array([[77, 91, 90, 51, 64, 67],
       [60, 28,  2, 34, 94, 33]]) 60

array([[144, 213, 224,  23, 243, 166],
       [146, 184, 186, 193, 166, 194]]) 146

array([[1665, 7130, 8825, 3093, 6893],
       [6391, 5646, 4192, 5904, 3610]]) 6391

array([[587, 649, 173, 692, 780, 764, 271],
       [508, 637, 225, 826, 529, 835, 266]]) 508

array([[75, 76, 30, 66,  4, 68, 37],
       [47, 57, 51, 62, 39, 46, 33]]) 47

array([[ 38,  35,   1, -34,  41,  27,  44],
       [ 38,   3,  -5,   6,   4,   0,   9]]) 38
---
Input: [ 40 -33 -27 -34]
Output: 40
Input: [75  8 97  6 84]
Output: 75
Input: [16 73 34 59 84 70]
Output: 16
Input: [4 1 7 6 5]
Output: 4
Input: [7657 7282 3445 5714 8148 1016 9491]
Output: 7657
Input: [31 22 76 42 22 25]
Output: 31
---
[[-54  19 -51  -6 -35 -81  86  31 -15  -9]
 [-30 -59  -2  -8  -1 -55 -10  38 -34 -31]
 [-44  11 -57  -5 -41 -76  90  32 -34 -28]
 [ 75 -41   6  13   2 -54 -60  28 -22 -17]
 [ 81 -40   6  14  -2 -46 -59  25 -26 -24]
 [-77  21 -12  12 -26  66 -25 -40 -46 -69]]	-69

[[ -3 -53  18 -12 -21  34]
 [  3 -61  52 -56  13  -3]
 [ -1 -47  15 -27 -75  11]
 [ -7  18 -24  38 -14  17]
 [ -1 -21  11   9  -3  14]
 [ 10   5  15 -41  -4 -47]
 [ -1 -58  40 -12  41  23]
 [ 13 -57  54 -83  -3 -29]
 [ -1   3   7 -12  -3  -9]]	-9

[[  3 -14   1   4  34 -29   4   8   6   0 -32  11   1   3]
 [  9  -8   0  14  22 -30  -2  -2   2  -3 -32  18   5   0]
 [-20   2  -5 -21  -6  12   0   2  -5  -2  16 -14   0   4]
 [-11 -11  -2  -9  25  -8   1   2  -3  -9  -3   3  -5   4]
 [ 30  -3  11  19 -43   4   9   8  11   4   7   0  -1  -2]
 [ 27  65 -14  48  -6  61 -24 -34 -15 -28  62  28  -1 -31]
 [ 10  -8  -1  11  14 -24  -1   3   0 -12 -22  13  -2   4]
 [-16  -5  19 -17  15  -2  23  17  21   3   7  -9   2   9]
 [-10  18 -11  -6  24  28 -13 -13 -15  -2  29  -3   0   1]
 [-17 -17 -25 -26 -25   3  -5   6 -17 -17  12 -26   0   7]
 [  2   5  -2   4  19   3  -3  -4  -1  -1   3   9  -3  -1]
 [-25   3 -16 -20  30   8 -15  -9 -20  -7   5  -5  -4   0]]	0

[[-11   3  -4  30  -8 -22 -20   2]
 [  4  18   0   1  25  -1 -18  12]
 [  9 -22  12  -8  -9  -3  24 -10]
 [ -1   9 -11  33 -11 -36  13 -11]
 [ -1   8  22  13  -7   7 -38  17]
 [-17 -11 -68 -54  -1  40  -5  -4]
 [  3  14  -3  16  -2 -22 -33  13]
 [  5 -20   7  11  -3 -16   9  -9]
 [  0  14   7 -16  15   8  21  -4]
 [  6  -7  -4  26 -18 -26 -17 -13]
 [ -2  21  -2   7  -4  -2  18  -3]]	-3

[[ 38 -46 -31 -53 -12  20   1 -10 -36  22]
 [  6  -8   2 -45 -46  23  -7   8 -15  35]
 [ 17 -48  16 -84 -18  33  28  11   6  -1]
 [  6 -20   3 -54 -39  18  10  11  -7  28]
 [ 18 -10 -27 -35 -32  20 -19  -5 -37  40]
 [ 10  15 -28 -41 -23  26 -24  -1 -28  43]
 [  4 -33 -19 -58 -31   6  19  16  -6  24]
 [ 18 -26  12 -57 -27  34   4   3 -13  24]
 [  7 -41  -6 -44 -48   8  11  12 -16  32]
 [-16   8  -9 -57 -39  10   7  24   4  30]]	30
---
[ -1.272 -13.275  10.248  -2.876  12.333]: 12.333, -1.272

[-200.7  118.2 -162.2 -157.5  -56.4 -174.8 -120.2]: -120.2, -200.7

[-18.441  11.605  -8.995  17.009 -10.042]: -10.042, -18.441

[ 1.6  0.2  1.1 -1.5 -0.8 -1.3]: -1.3, 1.6

[[ -53.7   -9.0  -63.7  190.8 -178.3]
 [ 109.8  -22.1 -120.7  -60.8  179.1]
 [  12.8   52.5  141.8   80.8  103.0]]: -178.3, 12.8

[ 1.30 -1.07  1.79 -1.11 -0.32  0.62]: 0.62, 1.30

[ 0.2  1.4 -0.1  0.0 -0.9 -1.9]: -1.9, 0.2

[[-0.4 -0.7  1.4 -2.2 -1.9  1.3  1.0]
 [-0.1 -0.3  0.1 -0.9  1.5  0.4 -1.2]
 [-1.8 -1.7 -0.1  0.4  0.6  1.3 -2.3]]: 1.0, -1.8

[[ 1.08  0.99  1.08  0.77  1.48  0.48]
 [ 0.28  1.72  1.12 -1.32 -0.55  1.12]
 [ 0.07  0.92 -0.39  0.08 -0.61 -0.01]]: 0.48, 0.07

[ 1.2 -0.2 -1.6 -0.8 -0.4]: -0.4, 1.2
---
array([5, 9, 4, 4, 7, 5, 2])
2, 5

array([[75, 80, 58, 56],
       [58, 60, 46, 10],
       [79, 99, 68, 69]])
56, 79

array([[-260,  794, -796, -193,  507,  125],
       [  52, -404,  587, -623, -724, -743]])
125, 52

array([-928, -386,  937, -185])
-185, -928

array([8826, 9103, 9936, 8472, 2172, 8159, 8263])
8263, 8826

array([ 92, 125, 147,  41, 226, 155,  80])
80, 92

array([  1, 100, 175,  63, 202])
202, 1
---
array([[ 57, 986, 645, 795, 970],
       [771, 749, 800, 816, 821]]) ⇒ 645

array([[117,  79,  48,  42,  16, 109],
       [ 79,  24,  55,  60, 239,  21],
       [ 68, 108,  62,  97, 105, 105]]) ⇒ 60

array([[ 29,  31,  32,  10,  21, -27],
       [-37,  40,   8,  32, -40, -44]]) ⇒ 10

array([[53, 53, 83, 53],
       [69, 88, 71, 15]]) ⇒ 53

array([[6, 6, 8, 6, 4],
       [0, 2, 6, 7, 3],
       [3, 7, 5, 7, 3]]) ⇒ 6

array([[ 50, 190, 237,  62, 137,  31,  43],
       [ 75,  36,  61, 111, 132, 153, 135]]) ⇒ 137

array([[ 14,  -1, -29,  10,  -7],
       [  3,  -6,  32,  -1,  11]]) ⇒ -29

array([[41, 31, 28, 39, 62, 63, 28],
       [37, 46, 21, 62, 68, 18, 46],
       [23, 42, 38, 65, 41, 72, 77]]) ⇒ 68
---
((21, 4, -28, 19, -7), (83, 31, -44, 55, -88)) 31
((-11, -62, 26, -69), (-6, -60, 2, -23), (-11, 9, -21, 24)) -60
((2, 83, 8, 27), (2, 57, -60, 28), (0, 79, 0, 37)) 57
((18, -52, -12, -58, -7), (8, -88, 14, -4, 11)) -88
((0, -2, -42, 50, -6, -89, 24), (-8, 2, -29, -14, 12, -34, 22)) 2
((4, 1, 1, 14, -1, 3, 3), (-35, 29, 3, 40, 59, -69, -37)) 29
---
 492  -128  -792  -510   249
 192   394   335  -859  -206
 669   685  -251    34   -67
value 685

175   80  173  123   53  214  209 value 80

178  135  206   24 value 135

152  185  170   75  220
137  192  229  215   49
 94  150  138  111  208
value 150

 8  71  95  81 value 71

40  33  17  98  92 value 33

 714  -263   150  -700 value -263
---
[[99 20 67 33 75 65]
 [30 83 27 87 55 38]] -> 83

[[8012 7420 3047 4573]
 [8028 5696 7578 5635]
 [3624 5784 6799 9580]] -> 5784

[108 101 197  73  20] -> 101

[844 543 149 456 777 594] -> 543

[[58 11 33 32]
 [57 23 80 40]
 [28 54 30 58]] -> 54

[ 12  48 -44 -27] -> 48

[804 940 818 751 105 555 603] -> 940

[62 81 90 64 24 43] -> 81

[[5 5 6 1 6 8]
 [7 6 9 7 3 2]
 [4 8 2 4 5 7]] -> 8

[[ 2 90 99 28 72]
 [37 26 23 22  9]
 [13 78 63 25 59]] -> 78
